Below are the code and all the weights of a small trained network. Each question names an input and a target symbol and asks about switching units off, where a switched-off unit gives its printed mean instead of its output.

import numpy as np


def w(rows, s, z=0):
    codes = np.array(rows[::2]) - 128.0
    scale = np.full(codes.shape[1], s)
    scale[-1] = z or s
    return codes * scale


def f(y):
    return np.maximum(y, 0)


def softmax(a):
    e = np.exp(a - a.max(-1, keepdims=True))
    return e / e.sum(-1, keepdims=True)


def log_softmax(a):
    a = a - a.max(-1, keepdims=True)
    return a - np.log(np.exp(a).sum(-1, keepdims=True))


def net(x, mask):
    ids = ['ΔΞΦΨαεζηλμπστω'.index(c) for c in x.split()]
    T = len(ids)
    res = E[ids] + P[:T]
    u = 0
    for l in range(3):
        r = res
        for j in range(2):
            rows = slice(3 * j, 3 * j + 3)
            q, k, v = (r @ M[l][rows].T for M in (Q, K, V))
            z = softmax(np.where(np.tri(T) > 0, q @ k.T / 3**0.5, -1e9)) @ v
            o = O[l][rows]
            res = res + np.where(mask[u + j], z, o[:, -1]) @ o[:, :-1]
        u += 2
        y = f(res @ A[l][:, :-1].T + A[l][:, -1])
        res = res + np.where(mask[u : u + 8], y, B[l][:, -1]) @ B[l][:, :-1]
        u += 8
    return log_softmax(res[-1] @ U[:, :-1].T + U[:, -1])


Q, K, V, O, A, B = {}, {}, {}, {}, {}, {}
E = w([
[200,230,65,98,254,125],'Δ',
[130,176,156,127,80,95],'Ξ',
[99,194,181,142,165,145],'Φ',
[151,123,131,20,101,162],'Ψ',
[127,188,74,157,139,138],'α',
[115,60,166,198,83,198],'ε',
[131,83,178,73,222,158],'ζ',
[126,132,51,120,148,110],'η',
[136,129,105,60,126,99],'λ',
[116,161,67,120,162,211],'μ',
[160,75,219,42,140,83],'π',
[115,146,219,46,90,162],'σ',
[125,17,93,156,153,116],'τ',
[112,128,107,166,149,200],'ω',
],0.015)
P = w([
[70,150,63,88,122,115],'0',
[241,133,135,212,81,150],'1',
[55,147,58,88,110,113],'2',
[243,129,151,218,108,157],'3',
[54,139,65,91,110,110],'4',
[246,126,164,226,120,154],'5',
[52,125,94,100,152,108],'6',
[254,127,168,229,131,148],'7',
[47,136,61,84,110,113],'8',
],0.006)
Q[0] = w([
[176,121,133,152,152,148],'L0H0',
[85,121,168,129,186,125],'L0H0',
[167,99,139,74,136,154],'L0H0',
[81,137,160,68,98,105],'L0H1',
[2,43,129,164,96,123],'L0H1',
[229,185,138,133,161,162],'L0H1',
],0.0097)
K[0] = w([
[103,51,124,171,100,149],'L0H0',
[144,144,130,104,158,128],'L0H0',
[139,127,169,117,159,158],'L0H0',
[65,122,159,57,49,95],'L0H1',
[21,46,172,215,1,166],'L0H1',
[188,166,122,106,184,124],'L0H1',
],0.0099)
V[0] = w([
[192,70,164,172,104,166],'L0H0',
[115,83,123,155,133,132],'L0H0',
[190,165,117,139,156,164],'L0H0',
[254,172,71,171,199,153],'L0H1',
[164,166,130,82,175,81],'L0H1',
[135,70,154,150,111,108],'L0H1',
],0.0064)
O[0] = w([
[253,155,169,134,186,128,111],'L0H0',
[138,148,206,164,168,157,97],'L0H0',
[135,65,159,75,125,103,173],'L0H0',
[245,153,111,169,188,99,253],'L0H1',
[214,178,170,129,143,129,180],'L0H1',
[70,102,89,123,130,151,61],'L0H1',
],0.0052,0.0019)
A[0] = w([
[124,48,80,125,149,140,164],'L0N0',
[75,138,128,9,95,157,120],'L0N1',
[118,150,144,94,155,162,117],'L0N2',
[84,146,205,78,67,98,115],'L0N3',
[151,91,112,216,101,119,127],'L0N4',
[188,104,254,151,142,134,187],'L0N5',
[99,28,123,153,144,117,254],'L0N6',
[102,198,172,149,159,98,95],'L0N7',
],0.0086,0.0037)
B[0] = w([
[96,3,93,60,166,155,189],'L0N0',
[209,145,160,109,211,177,224],'L0N1',
[99,163,188,100,111,115,162],'L0N2',
[219,88,237,63,98,83,202],'L0N3',
[123,11,180,48,169,215,179],'L0N4',
[206,133,65,127,46,184,255],'L0N5',
[78,49,105,60,51,172,212],'L0N6',
[45,91,64,68,87,131,169],'L0N7',
],0.0068,0.0054)
Q[1] = w([
[120,130,105,95,215,155],'L1H0',
[128,100,122,99,83,44],'L1H0',
[130,194,183,75,180,110],'L1H0',
[161,72,116,198,49,172],'L1H1',
[90,162,107,91,116,180],'L1H1',
[56,158,115,111,152,2],'L1H1',
],0.0072)
K[1] = w([
[185,160,76,87,205,110],'L1H0',
[122,62,150,2,57,127],'L1H0',
[140,212,141,68,126,104],'L1H0',
[157,67,64,123,153,104],'L1H1',
[52,124,132,85,117,83],'L1H1',
[112,183,116,137,95,157],'L1H1',
],0.0069)
V[1] = w([
[94,63,67,164,140,163],'L1H0',
[93,96,134,175,161,19],'L1H0',
[79,123,164,106,167,85],'L1H0',
[39,121,189,61,51,72],'L1H1',
[163,253,169,160,88,183],'L1H1',
[165,184,69,126,162,93],'L1H1',
],0.0044)
O[1] = w([
[111,154,180,44,170,213,142],'L1H0',
[64,104,199,153,118,118,3],'L1H0',
[87,174,223,132,225,51,85],'L1H0',
[130,109,98,68,133,134,144],'L1H1',
[150,253,103,58,129,161,25],'L1H1',
[182,146,139,92,137,185,58],'L1H1',
],0.0038,0.0051)
A[1] = w([
[28,168,238,162,98,238,168],'L1N0',
[79,108,36,101,120,107,167],'L1N1',
[206,156,160,146,22,84,203],'L1N2',
[1,36,119,101,68,161,66],'L1N3',
[124,117,95,100,215,199,161],'L1N4',
[115,125,42,68,74,6,253],'L1N5',
[62,196,72,116,160,179,231],'L1N6',
[101,78,86,160,123,106,146],'L1N7',
],0.0065,0.0035)
B[1] = w([
[119,139,102,43,63,132,167],'L1N0',
[123,118,93,188,93,78,191],'L1N1',
[164,144,130,183,91,39,243],'L1N2',
[116,175,232,214,2,206,255],'L1N3',
[121,87,1,82,145,121,226],'L1N4',
[8,96,112,154,215,19,201],'L1N5',
[1,221,84,159,105,128,178],'L1N6',
[150,122,116,132,92,95,174],'L1N7',
],0.0061,0.007)
Q[2] = w([
[254,47,117,173,92,141],'L2H0',
[210,143,166,171,137,135],'L2H0',
[152,86,48,222,134,121],'L2H0',
[185,154,164,144,95,167],'L2H1',
[174,91,169,140,138,155],'L2H1',
[190,62,38,237,94,122],'L2H1',
],0.0068)
K[2] = w([
[157,72,160,152,113,145],'L2H0',
[136,89,254,224,67,116],'L2H0',
[101,90,95,184,126,196],'L2H0',
[128,138,230,190,145,169],'L2H1',
[146,105,172,108,132,170],'L2H1',
[111,91,130,205,118,200],'L2H1',
],0.0085)
V[2] = w([
[181,129,165,146,179,80],'L2H0',
[104,213,119,71,144,189],'L2H0',
[91,50,99,197,192,192],'L2H0',
[51,130,44,118,200,67],'L2H1',
[103,70,3,35,114,72],'L2H1',
[83,85,210,104,210,124],'L2H1',
],0.005)
O[2] = w([
[203,115,26,73,59,106,5],'L2H0',
[33,233,165,103,189,198,73],'L2H0',
[150,74,111,154,198,118,152],'L2H0',
[96,110,1,154,81,54,1],'L2H1',
[14,93,106,102,160,50,232],'L2H1',
[185,50,127,138,79,179,33],'L2H1',
],0.0051)
A[2] = w([
[15,196,70,184,129,146,9],'L2N0',
[124,209,75,255,78,119,206],'L2N1',
[45,141,139,184,90,137,200],'L2N2',
[118,126,206,93,45,99,34],'L2N3',
[170,105,191,122,54,215,80],'L2N4',
[134,75,146,15,168,155,97],'L2N5',
[184,140,191,155,88,78,4],'L2N6',
[106,93,64,53,161,166,75],'L2N7',
],0.0083,0.0043)
B[2] = w([
[254,124,134,121,133,130,205],'L2N0',
[110,136,202,240,109,178,187],'L2N1',
[211,151,116,103,45,115,209],'L2N2',
[43,112,57,241,169,150,199],'L2N3',
[134,200,103,83,212,50,251],'L2N4',
[178,84,233,161,127,182,176],'L2N5',
[107,66,59,148,171,179,178],'L2N6',
[101,71,84,107,157,212,171],'L2N7',
],0.0079,0.014)
U = w([
[151,43,202,160,152,85,118],'Δ',
[208,155,139,168,126,117,41],'Ξ',
[182,184,146,22,90,80,226],'Φ',
[54,88,156,217,101,154,106],'Ψ',
[122,185,79,110,206,87,72],'α',
[140,150,186,139,50,211,116],'ε',
[69,93,135,145,147,223,97],'ζ',
[118,162,211,125,212,129,171],'η',
[74,143,171,129,144,2,253],'λ',
[189,100,160,50,110,156,109],'μ',
[47,179,134,161,144,176,217],'π',
[60,96,93,83,193,106,168],'σ',
[168,80,85,117,109,86,47],'τ',
[117,148,66,125,158,209,39],'ω',
],0.009,0.0062)

Each question gives the input, a string of symbols that net reads in full, and the target symbol t.
The units are the heads (3 rows each of Q, K, V and O) and the neurons (one row each of A and B). Each row of codes is followed by its name. A weight is (code - 128) times the scale printed after its matrix; where a second scale follows, it is the last column's (O, A, B and U).
mask holds one flag per unit, layer by layer, with each layer's heads first. A switched-off unit (its flag False) gives its mean, the last column of its rows in O or B, instead of its output. The means were averaged over made-up inputs and are rounded, as every weight is.
A unit's drop is (log p(t) with every unit on - log p(t) with that unit switched off) / (log p(t) with every unit on - log p(t) with every unit switched off).
The circuit of an input: a set's keep is (log p(t) with only the set's units on - log p(t) with every unit switched off) / (log p(t) with every unit on - log p(t) with every unit switched off). Starting from the 12 units with the biggest drops (on a tie, the unit counted first), units are removed one at a time, each time the one whose removal leaves the highest keep (on an exact tie, the one counted first), for as long as the keep stays at least 0.8.
circuit, biggest first: the units of the circuit, biggest drop first
top k neurons: the k neurons with the biggest drops, biggest first
which heads matter: for each layer, one digit per head in row order, 1 if its drop is at least 0.15 and else 0, layers parted by /
input μ τ Δ ω ε Φ π Φ, target η: circuit, biggest first -> [L1N3, L2H0, L0N6, L0H1]
input Φ Δ α η Ξ π, target Ξ: circuit, biggest first -> [L0H1, L1N2, L0N5]
input ω Δ Ψ π Ξ ω, target Ξ: circuit, biggest first -> [L0H1]
input π Ξ μ Ξ, target Ψ: top 4 neurons -> [L2N4, L2N1, L1N2, L0N1]
input π σ α ω Δ ε π, target Δ: which heads matter -> 00 / 10 / 00
input π Ξ Φ α ω ζ, target μ: circuit, biggest first -> [L2N3, L0N5]
input λ ω Ξ Φ Ξ Δ ζ ζ, target Ξ: circuit, biggest first -> [L0H1, L0N5]
input Ψ π τ σ Ψ Ξ, target Δ: which heads matter -> 00 / 01 / 10
input Ξ ε π Φ λ τ ω ε, target η: circuit, biggest first -> [L2N4, L1N3, L2H1, L0N4]
input η ω η α Φ Φ, target ε: circuit, biggest first -> [L2N4, L0N3, L2N3]
input Φ Ξ Φ Δ, target Ξ: circuit, biggest first -> [L0H1, L0N5]
input η ζ Ψ, target μ: circuit, biggest first -> [L0N1, L1N3, L2N3, L2N5]
input τ σ μ σ σ λ π Ξ τ, target Ψ: circuit, biggest first -> [L1N3, L0N6, L0H1]
input Φ π Φ η Δ Ξ, target Ξ: circuit, biggest first -> [L0H1]
input Φ Φ τ λ Φ σ, target Δ: top 4 neurons -> [L1N3, L0N6, L0N0, L0N5]
input Ψ Ξ Φ λ, target λ: top 2 neurons -> [L1N3, L1N5]
input μ Ψ μ μ η, target τ: top 3 neurons -> [L2N0, L2N2, L2N4]
input ζ λ ε λ σ μ ε ω λ, target σ: which heads matter -> 00 / 00 / 01
input α λ ω ω Ψ Ξ, target Ψ: top 2 neurons -> [L1N2, L2N4]
input σ ε α, target Ξ: top 4 neurons -> [L2N0, L2N1, L1N6, L2N2]
input λ ω ω ε Φ Φ, target η: top 2 neurons -> [L0N5, L1N3]
input η σ Φ τ η Δ ω, target ε: top 2 neurons -> [L1N3, L0N3]
input Ξ ω Ψ σ, target α: top 3 neurons -> [L2N4, L2N3, L1N2]
input ε Ξ Δ ω Ψ ε ω α, target η: which heads matter -> 00 / 00 / 11
input π ε Ξ η α ω Φ, target Φ: which heads matter -> 00 / 00 / 00
input ε ζ Ξ μ ω π Ξ ω, target η: top 2 neurons -> [L1N3, L0N6]
input σ π ω η, target σ: top 3 neurons -> [L1N3, L0N4, L1N2]
input τ ε Φ Ξ Φ ω, target η: which heads matter -> 01 / 00 / 01
input α Φ λ Φ Ξ Ψ Ξ π σ, target η: top 2 neurons -> [L0N1, L0N3]
input ω α Ψ α λ μ η η Φ, target Φ: top 2 neurons -> [L2N3, L2N0]
